Below is a small trained network, with its code and all its weights. Each question gives an input and a class and asks what happens when units are switched off, that is, made to give their printed mean instead of their output.

import numpy as np


def w(rows, s, z=0):
    codes = np.array(rows[::2]) - 128.0
    scale = np.full(codes.shape[1], s)
    scale[-1] = z or s
    return codes * scale


def norm(h):
    return h / np.sqrt((h * h).mean(-1, keepdims=True) + 1e-5)


def f(y):
    return y / 2 * (1 + np.tanh(0.7978845608 * (y + 0.044715 * y**3)))


def log_softmax(a):
    a = a - a.max(-1, keepdims=True)
    return a - np.log(np.exp(a).sum(-1, keepdims=True))


def net(x, mask):
    res = np.array(x, float).reshape(1, 7) / 4 @ E
    u = 0
    for l in range(4):
        y = f(norm(res) @ A[l][:, :-1].T + A[l][:, -1])
        res = res + np.where(mask[u : u + 5], y, B[l][:, -1]) @ B[l][:, :-1]
        u += 5
    return log_softmax(norm(res)[-1] @ U[:, :-1].T + U[:, -1])


A, B = {}, {}
E = w([
[131,126,158,115,175,100,116,124,98,185],'x0',
[188,170,203,144,134,85,2,210,123,21],'x1',
[111,139,119,121,158,169,109,137,144,151],'x2',
[128,126,199,132,181,81,146,120,143,155],'x3',
[108,182,121,105,123,140,127,178,174,95],'x4',
[144,119,105,154,135,96,187,99,150,128],'x5',
[184,193,87,64,154,137,102,185,131,122],'x6',
],0.0035)
A[0] = w([
[10,90,56,208,1,220,217,184,236,98,37],'L0N0',
[139,105,4,171,46,100,182,156,67,28,95],'L0N1',
[85,126,69,151,92,200,163,151,142,74,35],'L0N2',
[111,141,189,40,143,108,106,165,186,57,121],'L0N3',
[149,235,33,30,205,112,232,175,187,216,1],'L0N4',
],0.0027,0.0025)
B[0] = w([
[102,120,156,89,143,194,127,2,184,58,254],'L0N0',
[167,103,129,79,84,134,133,96,106,100,193],'L0N1',
[149,163,155,117,124,55,154,14,157,113,120],'L0N2',
[164,133,132,177,139,153,116,129,80,111,178],'L0N3',
[208,143,118,171,181,200,156,164,172,173,188],'L0N4',
],0.0045,0.0016)
A[1] = w([
[79,166,59,116,103,139,167,160,163,103,15],'L1N0',
[148,125,255,207,153,3,102,112,192,99,5],'L1N1',
[158,206,54,39,201,103,201,175,197,177,33],'L1N2',
[193,96,103,29,47,39,108,123,135,106,111],'L1N3',
[195,151,85,72,161,155,165,156,198,154,8],'L1N4',
],0.0038,0.0022)
B[1] = w([
[118,129,190,140,161,158,128,83,161,108,97],'L1N0',
[42,164,202,221,255,197,213,164,130,82,249],'L1N1',
[200,149,127,214,168,250,130,139,158,168,231],'L1N2',
[140,165,90,237,72,96,155,153,91,131,184],'L1N3',
[132,155,141,166,145,161,111,117,133,171,156],'L1N4',
],0.0047,0.0014)
A[2] = w([
[79,61,140,128,121,116,143,107,80,254,9],'L2N0',
[135,167,208,212,144,139,30,183,113,71,120],'L2N1',
[69,54,99,124,155,104,160,64,62,232,7],'L2N2',
[118,94,94,71,105,206,97,84,80,181,144],'L2N3',
[104,214,118,112,137,128,18,197,91,119,47],'L2N4',
],0.0041,0.0019)
B[2] = w([
[114,43,39,184,212,114,61,195,180,225,159],'L2N0',
[90,134,131,62,155,111,207,147,119,186,253],'L2N1',
[63,36,51,201,116,77,1,224,147,138,184],'L2N2',
[133,123,178,176,217,61,160,147,189,72,182],'L2N3',
[172,116,208,12,81,137,92,95,132,201,187],'L2N4',
],0.004,0.0036)
A[3] = w([
[69,113,160,154,205,112,150,209,139,107,101],'L3N0',
[30,116,79,100,95,151,128,2,186,76,54],'L3N1',
[117,147,166,6,99,96,43,161,111,151,23],'L3N2',
[53,54,64,200,150,101,65,193,176,179,4],'L3N3',
[129,205,168,2,87,128,89,177,115,140,11],'L3N4',
],0.0056,0.0037)
B[3] = w([
[77,145,148,184,132,84,137,114,84,90,223],'L3N0',
[52,57,203,3,65,179,201,102,207,74,254],'L3N1',
[190,163,172,37,119,114,29,177,172,133,199],'L3N2',
[86,46,78,134,99,72,50,32,30,212,234],'L3N3',
[125,47,148,60,143,85,35,87,119,166,228],'L3N4',
],0.0066,0.0033)
U = w([
[37,233,247,237,244,26,222,211,29,29,147],'0',
[37,20,31,225,140,35,65,50,37,238,81],'1',
[44,52,150,19,43,207,233,50,229,36,96],'2',
[239,232,53,209,223,252,191,180,212,218,254],'3',
[221,200,30,208,12,42,178,161,41,28,70],'4',
[199,177,216,2,142,54,8,212,109,118,175],'5',
],0.0079,0.002)

Each question gives the input, the list of numbers given to net, and the class t.
The units are the neurons (one row each of A and B). Each row of codes is followed by its name. A weight is (code - 128) times the scale printed after its matrix; where a second scale follows, it is the last column's (A, B and U).
mask holds one flag per neuron, layer by layer. A switched-off neuron (its flag False) gives its mean, the last column of its row in B, instead of its output. The means were averaged over made-up inputs and are rounded, as every weight is.
A unit's drop is (log p(t) with every unit on - log p(t) with that unit switched off) / (log p(t) with every unit on - log p(t) with every unit switched off).
The circuit of an input: a set's keep is (log p(t) with only the set's units on - log p(t) with every unit switched off) / (log p(t) with every unit on - log p(t) with every unit switched off). Starting from the 12 units with the biggest drops (on a tie, the unit counted first), units are removed one at a time, each time the one whose removal leaves the highest keep (on an exact tie, the one counted first), for as long as the keep stays at least 0.8.
units of the circuit, in order: the units of the circuit, biggest drop first
k most important neurons: the k neurons with the biggest drops, biggest first
top k neurons in layer l: the k neurons of layer l with the biggest drops, biggest first
drop of u: that unit's drop, to one decimal
input [-6,-6,7,0,6,-3,4], class 3: 2 most important neurons => (L0N4; L1N2)
input [8,6,-1,5,-5,-4,-4], class 0: units of the circuit, in order => (L1N1)
input [2,1,7,3,3,-2,-7], class 0: units of the circuit, in order => (L1N1; L3N0)
input [-3,0,-7,6,3,-7,1], class 0: top 3 neurons in layer 3 => (L3N0; L3N3; L3N1)
input [0,-3,-1,3,4,-8,8], class 3: 2 most important neurons => (L1N2; L0N4)
input [3,-1,3,-1,4,-7,-4], class 5: 2 most important neurons => (L3N2; L2N4)
input [-2,-6,1,4,1,-3,-4], class 1: 2 most important neurons => (L2N2; L3N3)
input [1,5,-7,-6,-1,4,3], class 4: 3 most important neurons => (L1N3; L0N1; L3N1)
input [2,3,-1,-8,3,5,-1], class 4: 2 most important neurons => (L1N3; L0N1)
input [-4,2,-2,0,1,2,2], class 4: 3 most important neurons => (L1N3; L0N1; L3N1)
input [-5,-3,-2,-7,-5,-7,8], class 4: top 2 neurons in layer 0 => (L0N1; L0N0)
input [-7,4,-2,-6,-8,-2,2], class 4: drop of L1N3 => 0.6
input [4,2,-7,7,-8,-5,5], class 0: drop of L1N1 => 1.4
input [-1,3,-5,-7,0,5,1], class 4: units of the circuit, in order => (L1N3)
input [-2,-3,2,-7,-6,2,6], class 3: drop of L3N1 => 0.1
input [3,2,4,5,-2,2,-1], class 0: drop of L1N1 => 0.9
